Below are the code and all the weights of a small trained network. Each question names an input and a target symbol and asks about switching units off, where a switched-off unit gives its printed mean instead of its output.

import numpy as np


def w(rows, s, z=0):
    codes = np.array(rows[::2]) - 128.0
    scale = np.full(codes.shape[1], s)
    scale[-1] = z or s
    return codes * scale


def f(y):
    return y / 2 * (1 + np.tanh(0.7978845608 * (y + 0.044715 * y**3)))


def softmax(a):
    e = np.exp(a - a.max(-1, keepdims=True))
    return e / e.sum(-1, keepdims=True)


def log_softmax(a):
    a = a - a.max(-1, keepdims=True)
    return a - np.log(np.exp(a).sum(-1, keepdims=True))


def net(x, mask):
    ids = ['ΓΞΠΣβζθτω'.index(c) for c in x.split()]
    T = len(ids)
    res = E[ids] + P[:T]
    r = res
    for j in range(2):
        rows = slice(4 * j, 4 * j + 4)
        q, k, v = (r @ M[0][rows].T for M in (Q, K, V))
        z = softmax(np.where(np.tri(T) > 0, q @ k.T / 4**0.5, -1e9)) @ v
        o = O[0][rows]
        res = res + np.where(mask[j], z, o[:, -1]) @ o[:, :-1]
    y = f(res @ A[0][:, :-1].T + A[0][:, -1])
    res = res + np.where(mask[2:14], y, B[0][:, -1]) @ B[0][:, :-1]
    return log_softmax(res[-1] @ U[:, :-1].T + U[:, -1])


Q, K, V, O, A, B = {}, {}, {}, {}, {}, {}
E = w([
[124,169,23,205],'Γ',
[35,196,64,168],'Ξ',
[165,228,175,165],'Π',
[165,164,68,131],'Σ',
[194,115,165,92],'β',
[190,103,142,179],'ζ',
[98,53,124,217],'θ',
[194,158,226,248],'τ',
[91,195,112,112],'ω',
],0.017)
P = w([
[157,96,83,176],'0',
[2,146,149,143],'1',
[207,14,13,106],'2',
[13,125,178,184],'3',
[202,3,36,38],'4',
[19,140,159,188],'5',
],0.0067)
Q[0] = w([
[170,79,104,161],'head 1',
[61,111,146,113],'head 1',
[93,84,145,142],'head 1',
[108,133,161,124],'head 1',
[89,118,131,101],'head 2',
[192,99,108,149],'head 2',
[145,86,109,115],'head 2',
[201,146,4,168],'head 2',
],0.014)
K[0] = w([
[189,6,117,164],'head 1',
[41,183,67,116],'head 1',
[116,98,93,177],'head 1',
[88,182,149,131],'head 1',
[90,232,87,157],'head 2',
[115,97,160,211],'head 2',
[119,131,142,191],'head 2',
[125,66,188,203],'head 2',
],0.012)
V[0] = w([
[160,171,110,68],'head 1',
[210,176,98,185],'head 1',
[102,134,255,36],'head 1',
[183,100,135,160],'head 1',
[195,170,161,52],'head 2',
[146,54,85,127],'head 2',
[131,206,138,175],'head 2',
[168,85,171,220],'head 2',
],0.0094)
O[0] = w([
[208,213,71,163,86],'head 1',
[78,83,79,33,247],'head 1',
[207,148,107,183,32],'head 1',
[204,26,121,97,174],'head 1',
[126,236,164,57,81],'head 2',
[137,148,79,155,107],'head 2',
[108,180,254,140,215],'head 2',
[195,54,195,214,255],'head 2',
],0.0058,0.0056)
A[0] = w([
[181,160,185,187,122],'neuron 1',
[133,8,41,32,196],'neuron 2',
[120,171,90,139,93],'neuron 3',
[133,7,154,51,254],'neuron 4',
[237,210,209,125,90],'neuron 5',
[216,160,109,79,69],'neuron 6',
[100,205,167,64,97],'neuron 7',
[187,65,115,122,95],'neuron 8',
[109,210,67,187,195],'neuron 9',
[89,171,135,202,142],'neuron 10',
[174,217,108,172,26],'neuron 11',
[93,17,96,140,147],'neuron 12',
],0.012,0.0071)
B[0] = w([
[114,81,151,118,181],'neuron 1',
[124,137,188,217,210],'neuron 2',
[189,73,150,171,132],'neuron 3',
[150,190,84,100,254],'neuron 4',
[84,136,163,90,203],'neuron 5',
[114,88,251,255,141],'neuron 6',
[91,207,121,172,169],'neuron 7',
[117,75,68,92,182],'neuron 8',
[192,112,126,126,176],'neuron 9',
[91,75,95,127,177],'neuron 10',
[92,87,153,75,138],'neuron 11',
[131,133,98,84,219],'neuron 12',
],0.0097,0.015)
U = w([
[167,226,140,210,100],'Γ',
[159,45,102,156,146],'Ξ',
[201,160,120,133,182],'Π',
[84,161,188,93,170],'Σ',
[34,58,99,27,44],'β',
[173,35,238,216,110],'ζ',
[181,46,143,3,157],'θ',
[215,224,130,70,247],'τ',
[74,136,138,233,2],'ω',
],0.0065,0.0051)

Each question gives the input, a string of symbols that net reads in full, and the target symbol t.
The units are the heads (4 rows each of Q, K, V and O) and the neurons (one row each of A and B). Each row of codes is followed by its name. A weight is (code - 128) times the scale printed after its matrix; where a second scale follows, it is the last column's (O, A, B and U).
mask holds one flag per unit, heads first, then neurons. A switched-off unit (its flag False) gives its mean, the last column of its rows in O or B, instead of its output. The means were averaged over made-up inputs and are rounded, as every weight is.
A unit's drop is (log p(t) with every unit on - log p(t) with that unit switched off) / (log p(t) with every unit on - log p(t) with every unit switched off).
The circuit of an input: a set's keep is (log p(t) with only the set's units on - log p(t) with every unit switched off) / (log p(t) with every unit on - log p(t) with every unit switched off). Starting from the 12 units with the biggest drops (on a tie, the unit counted first), units are removed one at a time, each time the one whose removal leaves the highest keep (on an exact tie, the one counted first), for as long as the keep stays at least 0.8.
circuit, biggest first: the units of the circuit, biggest drop first
unit that matters most: the unit with the biggest drop
k most important neurons: the k neurons with the biggest drops, biggest first
heads that matter: for each layer, one digit per head in row order, 1 if its drop is at least 0.15 and else 0, layers parted by /
drop of u: that unit's drop, to one decimal
input Π Ξ τ Π Π, target θ: circuit, biggest first : [neuron 7; neuron 2]
input Π θ θ Ξ Ξ Γ, target Ξ: unit that matters most : head 2
input Π Π Π Π, target Σ: heads that matter : 01
input ζ τ τ β Π, target θ: circuit, biggest first : [neuron 2; neuron 7]
input Π Π Σ, target Γ: heads that matter : 10
input Π θ β, target Ξ: heads that matter : 11
input ζ Π Ξ θ β, target Ξ: circuit, biggest first : [neuron 2; neuron 8; head 2; neuron 4]
input β ω β Π ζ θ, target β: circuit, biggest first : [neuron 12; neuron 2]
input β β Π, target ζ: circuit, biggest first : [neuron 6; head 1; neuron 4]
input β θ τ, target θ: heads that matter : 00
input β ω Π Ξ β, target ζ: heads that matter : 10
input Π τ τ, target θ: heads that matter : 11
input β θ Π, target Ξ: circuit, biggest first : [head 2; neuron 8]
input β β β θ Ξ, target Ξ: most important neuron : [neuron 7]
input θ Π Σ, target Ξ: 2 most important neurons : [neuron 2; neuron 8]
input β Π Ξ Π β, target ζ: 3 most important neurons : [neuron 6; neuron 2; neuron 12]
input β ω Γ Π β β, target τ: heads that matter : 01
input θ Π β θ Ξ, target Ξ: heads that matter : 01
input τ θ β β, target τ: 2 most important neurons : [neuron 4; neuron 10]
input θ Π Π Π, target Σ: heads that matter : 01
input τ Σ Π Ξ Π ω, target Γ: heads that matter : 11
input Π θ Π, target Ξ: circuit, biggest first : [head 2]
input Γ β Π, target ζ: 3 most important neurons : [neuron 6; neuron 4; neuron 12]
input β Σ Σ, target ζ: drop of neuron 6 : 0.5
input τ β Π Γ Π ζ, target θ: drop of neuron 6 : 0.1
input ω β Σ Ξ β θ, target β: drop of head 1 : 0.4
input β Γ Σ, target ζ: drop of neuron 2 : 0.3
